Here is a tiny trained network, its code and every weight. The questions are about switching its units off for an input and a target symbol, where a switched-off unit gives its printed mean instead of its output.

import numpy as np


def w(rows, s, z=0):
    codes = np.array(rows[::2]) - 128.0
    scale = np.full(codes.shape[1], s)
    scale[-1] = z or s
    return codes * scale


def norm(h):
    return h / np.sqrt((h * h).mean(-1, keepdims=True) + 1e-5)


def f(y):
    return y / 2 * (1 + np.tanh(0.7978845608 * (y + 0.044715 * y**3)))


def softmax(a):
    e = np.exp(a - a.max(-1, keepdims=True))
    return e / e.sum(-1, keepdims=True)


def log_softmax(a):
    a = a - a.max(-1, keepdims=True)
    return a - np.log(np.exp(a).sum(-1, keepdims=True))


def net(x, mask):
    ids = ['ΔΦΨΩαβγεζηθλμπστ'.index(c) for c in x.split()]
    T = len(ids)
    res = E[ids] + P[:T]
    r = norm(res)
    for j in range(2):
        rows = slice(4 * j, 4 * j + 4)
        q, k, v = (r @ M[0][rows].T for M in (Q, K, V))
        z = softmax(np.where(np.tri(T) > 0, q @ k.T / 4**0.5, -1e9)) @ v
        o = O[0][rows]
        res = res + np.where(mask[j], z, o[:, -1]) @ o[:, :-1]
    y = f(norm(res) @ A[0][:, :-1].T + A[0][:, -1])
    res = res + np.where(mask[2:14], y, B[0][:, -1]) @ B[0][:, :-1]
    return log_softmax(norm(res)[-1] @ U[:, :-1].T + U[:, -1])


Q, K, V, O, A, B = {}, {}, {}, {}, {}, {}
E = w([
[114,134,126,138,116],'Δ',
[148,118,140,123,145],'Φ',
[126,149,145,128,134],'Ψ',
[108,126,122,126,125],'Ω',
[120,150,139,137,134],'α',
[130,106,122,125,124],'β',
[140,133,147,117,147],'γ',
[93,80,250,162,49],'ε',
[119,124,123,146,125],'ζ',
[134,105,127,123,144],'η',
[144,138,146,128,143],'θ',
[113,148,135,137,127],'λ',
[144,129,145,131,148],'μ',
[138,118,137,111,144],'π',
[119,150,138,137,130],'σ',
[146,123,138,130,143],'τ',
],0.024)
P = w([
[121,110,136,131,90],'0',
[150,148,94,160,135],'1',
[71,111,102,113,169],'2',
[106,112,125,165,155],'3',
[128,177,2,109,151],'4',
[132,89,181,151,59],'5',
[72,101,154,96,122],'6',
[189,159,105,116,62],'7',
[102,123,114,182,195],'8',
[103,49,225,151,88],'9',
[163,119,2,84,169],'10',
[62,102,113,98,102],'11',
[82,77,156,208,196],'12',
],0.008)
Q[0] = w([
[170,185,148,2,27],'H0',
[137,179,38,71,201],'H0',
[152,62,167,166,153],'H0',
[206,138,42,48,25],'H0',
[86,95,120,210,224],'H1',
[81,127,192,200,143],'H1',
[158,217,98,32,9],'H1',
[110,62,218,106,81],'H1',
],0.0087)
K[0] = w([
[129,189,2,130,181],'H0',
[225,159,92,187,27],'H0',
[63,116,185,105,99],'H0',
[186,200,46,70,131],'H0',
[128,90,242,173,114],'H1',
[62,27,136,121,110],'H1',
[163,151,33,141,171],'H1',
[56,131,147,87,177],'H1',
],0.0097)
V[0] = w([
[159,87,149,255,76],'H0',
[169,62,162,240,243],'H0',
[213,29,105,34,164],'H0',
[74,80,109,47,83],'H0',
[109,130,181,68,127],'H1',
[227,241,127,89,85],'H1',
[177,64,40,168,36],'H1',
[42,84,51,114,211],'H1',
],0.0075)
O[0] = w([
[151,65,111,24,136,180],'H0',
[198,159,128,32,71,159],'H0',
[109,254,182,78,190,88],'H0',
[163,193,115,224,217,165],'H0',
[170,198,151,226,112,157],'H1',
[59,140,138,137,105,3],'H1',
[95,106,183,27,216,100],'H1',
[226,87,110,133,169,143],'H1',
],0.0086,0.0041)
A[0] = w([
[94,55,220,150,73,133],'N0',
[156,91,182,108,107,55],'N1',
[174,139,90,88,147,58],'N2',
[253,121,179,141,34,143],'N3',
[141,131,133,71,179,139],'N4',
[186,59,150,141,113,112],'N5',
[102,213,203,107,112,121],'N6',
[217,97,62,176,156,165],'N7',
[133,140,135,174,197,237],'N8',
[180,123,75,45,68,12],'N9',
[132,64,64,80,141,254],'N10',
[142,92,231,143,188,194],'N11',
],0.008,0.0019)
B[0] = w([
[54,97,213,166,223,157],'N0',
[166,90,182,99,126,137],'N1',
[205,119,134,103,155,145],'N2',
[42,119,78,104,138,233],'N3',
[100,112,201,215,73,158],'N4',
[63,171,146,87,112,201],'N5',
[127,96,97,133,109,159],'N6',
[126,177,57,112,113,255],'N7',
[144,129,108,110,75,189],'N8',
[164,149,101,153,128,166],'N9',
[91,175,55,158,109,218],'N10',
[3,128,70,92,142,187],'N11',
],0.006,0.0054)
U = w([
[121,75,115,158,112,100],'Δ',
[115,81,199,191,103,255],'Φ',
[109,65,100,153,81,101],'Ψ',
[107,137,146,48,113,92],'Ω',
[110,180,161,59,121,107],'α',
[169,161,142,96,184,140],'β',
[106,153,137,66,246,166],'γ',
[109,81,128,139,116,136],'ε',
[89,83,100,120,164,97],'ζ',
[63,137,147,87,66,97],'η',
[117,137,133,51,60,97],'θ',
[109,115,137,120,151,100],'λ',
[92,215,135,169,73,117],'μ',
[185,112,41,209,227,143],'π',
[162,4,86,28,147,100],'σ',
[135,229,146,185,174,129],'τ',
],0.011,0.0059)

Each question gives the input, a string of symbols that net reads in full, and the target symbol t.
The units are the heads (4 rows each of Q, K, V and O) and the neurons (one row each of A and B). Each row of codes is followed by its name. A weight is (code - 128) times the scale printed after its matrix; where a second scale follows, it is the last column's (O, A, B and U).
mask holds one flag per unit, heads first, then neurons. A switched-off unit (its flag False) gives its mean, the last column of its rows in O or B, instead of its output. The means were averaged over made-up inputs and are rounded, as every weight is.
A unit's drop is (log p(t) with every unit on - log p(t) with that unit switched off) / (log p(t) with every unit on - log p(t) with every unit switched off).
The circuit of an input: a set's keep is (log p(t) with only the set's units on - log p(t) with every unit switched off) / (log p(t) with every unit on - log p(t) with every unit switched off). Starting from the 12 units with the biggest drops (on a tie, the unit counted first), units are removed one at a time, each time the one whose removal leaves the highest keep (on an exact tie, the one counted first), for as long as the keep stays at least 0.8.
circuit, biggest first: the units of the circuit, biggest drop first
which heads matter: for each layer, one digit per head in row order, 1 if its drop is at least 0.15 and else 0, layers parted by /
drop of u: that unit's drop, to one decimal
input Ω Ψ π, target π: circuit, biggest first	H0
input Φ β β ζ λ ζ, target γ: circuit, biggest first	H1; H0
input σ ζ θ π π β ζ γ, target τ: which heads matter	10
input α Ω Ω ζ Ω ζ Ω Ω θ, target σ: which heads matter	10
input α σ θ Ω ζ τ β Δ, target σ: which heads matter	01
input Ψ γ Ψ β Ω λ Ω α, target π: which heads matter	11
input Φ π ζ β Ψ τ, target σ: which heads matter	01
input Ω ζ Ω σ, target π: which heads matter	11
input Ω Ω Φ β ζ θ β Φ β σ, target γ: circuit, biggest first	H1; N11
input Ω η μ ζ π θ λ η τ π μ Ψ π, target τ: circuit, biggest first	H1; H0
input γ Ω Φ μ Ω, target π: circuit, biggest first	H0; H1
input γ ζ Φ τ, target μ: which heads matter	01
input Ψ α τ ζ Φ η Ω σ μ β, target π: which heads matter	11
input μ Φ Ω γ Ω θ, target π: circuit, biggest first	H1
input Ω π γ, target π: which heads matter	10
input μ α ζ ζ γ τ η Φ π β ζ β β, target γ: which heads matter	10
input α ζ τ γ σ Ψ Ω Δ λ, target Φ: drop of N4	0.0
input Ω ζ γ η Ω μ Ω ζ, target π: drop of H0	1.0
input Δ ζ ζ μ μ, target σ: drop of H1	0.2
input π θ ζ γ π ζ Ω θ, target τ: drop of H0	1.8
input μ ζ ζ π γ, target σ: circuit, biggest first	H0
input Ω μ Ω, target π: circuit, biggest first	H1; H0
